Here is a tiny trained network, its code and every weight. The questions are about switching its units off for an input and a class, where a switched-off unit gives its printed mean instead of its output.

import numpy as np


def w(rows, s, z=0):
    codes = np.array(rows[::2]) - 128.0
    scale = np.full(codes.shape[1], s)
    scale[-1] = z or s
    return codes * scale


def norm(h):
    return h / np.sqrt((h * h).mean(-1, keepdims=True) + 1e-5)


def f(y):
    return y / 2 * (1 + np.tanh(0.7978845608 * (y + 0.044715 * y**3)))


def log_softmax(a):
    a = a - a.max(-1, keepdims=True)
    return a - np.log(np.exp(a).sum(-1, keepdims=True))


def net(x, mask):
    res = np.array(x, float).reshape(1, 7) / 4 @ E
    u = 0
    for l in range(4):
        y = f(norm(res) @ A[l][:, :-1].T + A[l][:, -1])
        res = res + np.where(mask[u : u + 8], y, B[l][:, -1]) @ B[l][:, :-1]
        u += 8
    return log_softmax(norm(res)[-1] @ U[:, :-1].T + U[:, -1])


A, B = {}, {}
E = w([
[174,205,101,64,9,156,155,84,48,90],'x0',
[193,16,154,28,124,116,95,212,21,197],'x1',
[127,128,129,127,126,127,127,129,126,125],'x2',
[216,107,204,87,108,127,122,60,228,168],'x3',
[128,126,126,128,127,128,130,127,127,133],'x4',
[108,131,83,39,134,207,183,170,195,127],'x5',
[28,179,196,38,155,87,131,83,107,154],'x6',
],0.0011)
A[0] = w([
[100,139,103,37,140,236,191,181,182,120,62],'0.n1',
[157,111,110,93,118,95,110,147,106,168,100],'0.n2',
[142,121,164,192,99,32,63,79,73,113,70],'0.n3',
[223,129,174,84,103,111,124,73,183,174,115],'0.n4',
[166,157,52,82,62,120,122,80,68,93,9],'0.n5',
[121,106,143,127,91,125,111,93,184,113,133],'0.n6',
[105,163,101,69,9,133,96,101,93,80,46],'0.n7',
[118,96,146,172,254,85,134,208,141,128,161],'0.n8',
],0.0028,0.0015)
B[0] = w([
[142,52,60,100,87,11,26,34,128,86,183],'0.n1',
[139,117,218,167,120,143,139,157,108,86,128],'0.n2',
[116,28,4,26,98,92,100,46,181,94,167],'0.n3',
[44,145,135,146,46,158,63,168,152,152,198],'0.n4',
[176,171,135,126,179,71,103,173,145,216,146],'0.n5',
[88,201,141,165,115,161,139,160,137,120,150],'0.n6',
[201,167,118,162,189,48,155,124,159,199,172],'0.n7',
[147,171,104,96,124,134,116,119,175,236,253],'0.n8',
],0.0026,0.0013)
A[1] = w([
[81,122,228,138,156,61,139,76,79,123,19],'1.n1',
[213,165,153,98,35,113,168,97,77,89,3],'1.n2',
[67,162,23,153,186,82,153,214,36,108,29],'1.n3',
[71,169,186,45,179,69,129,103,101,92,1],'1.n4',
[75,157,156,69,180,113,64,102,114,163,129],'1.n5',
[252,114,70,220,159,206,39,156,122,79,94],'1.n6',
[117,89,119,115,152,131,100,175,59,103,121],'1.n7',
[168,56,170,55,73,99,96,193,69,199,50],'1.n8',
],0.0027,0.00071)
B[1] = w([
[135,75,103,53,82,107,155,190,177,103,127],'1.n1',
[115,157,109,127,198,66,87,154,138,184,161],'1.n2',
[151,180,209,130,12,191,20,67,213,140,214],'1.n3',
[125,76,134,163,52,86,196,200,165,103,160],'1.n4',
[140,141,101,199,93,101,199,186,132,145,195],'1.n5',
[25,118,181,57,60,22,250,167,154,150,211],'1.n6',
[41,135,140,135,105,190,142,106,181,55,141],'1.n7',
[109,128,118,185,209,215,161,102,96,55,249],'1.n8',
],0.0026,0.0014)
A[2] = w([
[95,63,89,147,147,47,66,51,95,88,236],'2.n1',
[153,180,104,122,164,116,125,135,64,187,101],'2.n2',
[129,210,100,167,140,86,145,51,193,86,117],'2.n3',
[134,136,188,125,125,186,117,121,80,75,106],'2.n4',
[56,73,106,159,218,126,90,141,182,183,174],'2.n5',
[175,64,92,137,96,139,214,163,165,157,255],'2.n6',
[135,42,36,47,128,84,50,60,136,71,146],'2.n7',
[137,149,231,96,79,170,5,114,183,167,156],'2.n8',
],0.0027,0.00066)
B[2] = w([
[162,109,71,11,97,187,141,120,196,63,166],'2.n1',
[149,127,86,151,205,95,103,100,249,169,123],'2.n2',
[155,2,152,76,217,193,139,161,31,139,254],'2.n3',
[117,116,99,154,175,184,132,80,201,192,122],'2.n4',
[253,170,46,57,114,77,93,103,91,129,209],'2.n5',
[67,192,148,138,117,45,148,105,104,107,178],'2.n6',
[156,59,30,36,88,77,131,69,198,21,152],'2.n7',
[125,143,112,211,84,189,41,135,72,124,196],'2.n8',
],0.0029,0.0018)
A[3] = w([
[45,133,212,150,76,8,248,232,150,112,10],'3.n1',
[201,186,79,135,240,64,64,173,185,219,4],'3.n2',
[53,148,62,111,106,152,134,173,111,67,131],'3.n3',
[242,237,105,123,168,55,106,100,96,190,66],'3.n4',
[165,29,142,139,184,159,99,180,108,144,77],'3.n5',
[135,55,183,108,240,226,156,136,30,67,8],'3.n6',
[129,130,155,195,248,193,198,36,135,76,81],'3.n7',
[106,141,185,213,46,181,4,157,130,135,85],'3.n8',
],0.0031,0.0017)
B[3] = w([
[52,49,193,189,59,52,234,226,211,219,218],'3.n1',
[183,223,96,157,148,60,104,130,46,190,229],'3.n2',
[200,126,165,162,148,100,77,83,161,186,177],'3.n3',
[173,188,63,170,255,100,103,209,72,213,241],'3.n4',
[99,184,150,123,139,140,177,137,102,95,150],'3.n5',
[140,82,197,130,225,184,241,176,64,75,185],'3.n6',
[125,68,181,72,159,177,181,232,30,90,163],'3.n7',
[41,216,150,180,114,206,107,65,193,123,248],'3.n8',
],0.0036,0.0015)
U = w([
[243,246,36,183,237,29,38,185,36,236,237],'0',
[131,32,232,106,226,251,230,200,22,24,80],'1',
[205,27,27,34,25,35,31,26,221,25,6],'2',
[36,226,195,255,33,238,15,41,215,146,126],'3',
[33,56,218,217,21,19,219,221,219,221,2],'4',
],0.005,0.00063)

Each question gives the input, the list of numbers given to net, and the class t.
The units are the neurons (one row each of A and B). Each row of codes is followed by its name. A weight is (code - 128) times the scale printed after its matrix; where a second scale follows, it is the last column's (A, B and U).
mask holds one flag per neuron, layer by layer. A switched-off neuron (its flag False) gives its mean, the last column of its row in B, instead of its output. The means were averaged over made-up inputs and are rounded, as every weight is.
A unit's drop is (log p(t) with every unit on - log p(t) with that unit switched off) / (log p(t) with every unit on - log p(t) with every unit switched off).
The circuit of an input: a set's keep is (log p(t) with only the set's units on - log p(t) with every unit switched off) / (log p(t) with every unit on - log p(t) with every unit switched off). Starting from the 12 units with the biggest drops (on a tie, the unit counted first), units are removed one at a time, each time the one whose removal leaves the highest keep (on an exact tie, the one counted first), for as long as the keep stays at least 0.8.
circuit, biggest first: the units of the circuit, biggest drop first
most important unit: the unit with the biggest drop
k most important neurons: the k neurons with the biggest drops, biggest first
top k neurons in layer l: the k neurons of layer l with the biggest drops, biggest first
input [-2,-1,5,5,8,4,3], class 3: 4 most important neurons	0.n4, 0.n3, 2.n8, 0.n6
input [4,-5,-2,1,-2,-7,7], class 2: top 3 neurons in layer 1	1.n6, 1.n8, 1.n1
input [-8,-5,2,7,-1,4,-2], class 0: most important unit	2.n5
input [3,-3,2,-8,-7,8,8], class 2: circuit, biggest first	0.n1, 2.n7
input [-4,4,-6,4,-4,-5,8], class 4: 3 most important neurons	1.n5, 0.n1, 1.n4
input [-8,-8,4,4,6,-1,2], class 0: circuit, biggest first	2.n5, 3.n2
input [-2,-7,-7,8,2,-8,-8], class 2: 2 most important neurons	0.n3, 1.n8
input [-6,7,4,-2,-5,1,0], class 1: 3 most important neurons	1.n8, 0.n7, 0.n5
input [-4,-8,5,3,1,-6,-8], class 1: circuit, biggest first	2.n3, 3.n7
input [-5,8,4,8,0,8,-7], class 1: circuit, biggest first	1.n8, 3.n5
input [4,-2,6,8,8,5,-7], class 3: circuit, biggest first	0.n4, 2.n8, 3.n8
input [5,3,-6,-6,1,6,-7], class 4: circuit, biggest first	1.n6, 2.n5, 3.n1, 2.n6
input [2,3,1,-3,3,-5,-7], class 4: 3 most important neurons	1.n6, 0.n1, 3.n1
input [4,4,-3,-4,-3,-6,-6], class 2: circuit, biggest first	0.n3, 2.n7
input [-2,6,3,5,-4,-7,-6], class 2: 2 most important neurons	0.n3, 2.n3
input [-7,-3,-8,-8,-1,0,0], class 3: 3 most important neurons	1.n3, 0.n7, 3.n8
input [-8,-2,-8,6,0,-1,4], class 0: top neuron in layer 2	2.n5
input [-2,-3,8,2,-3,-6,8], class 4: circuit, biggest first	1.n4, 3.n1
input [4,0,-4,8,-8,-3,7], class 3: 3 most important neurons	0.n4, 1.n6, 2.n8
input [-3,-4,2,2,0,1,-1], class 1: most important unit	2.n3
input [-1,5,8,8,-5,6,-8], class 3: top 2 neurons in layer 2	2.n3, 2.n8
input [-8,6,-4,6,3,8,-7], class 0: 4 most important neurons	2.n5, 0.n8, 1.n3, 0.n3
input [3,2,6,8,1,6,-7], class 3: 2 most important neurons	0.n4, 0.n3
input [1,3,-8,-5,-6,6,-8], class 4: 3 most important neurons	1.n6, 0.n3, 3.n1
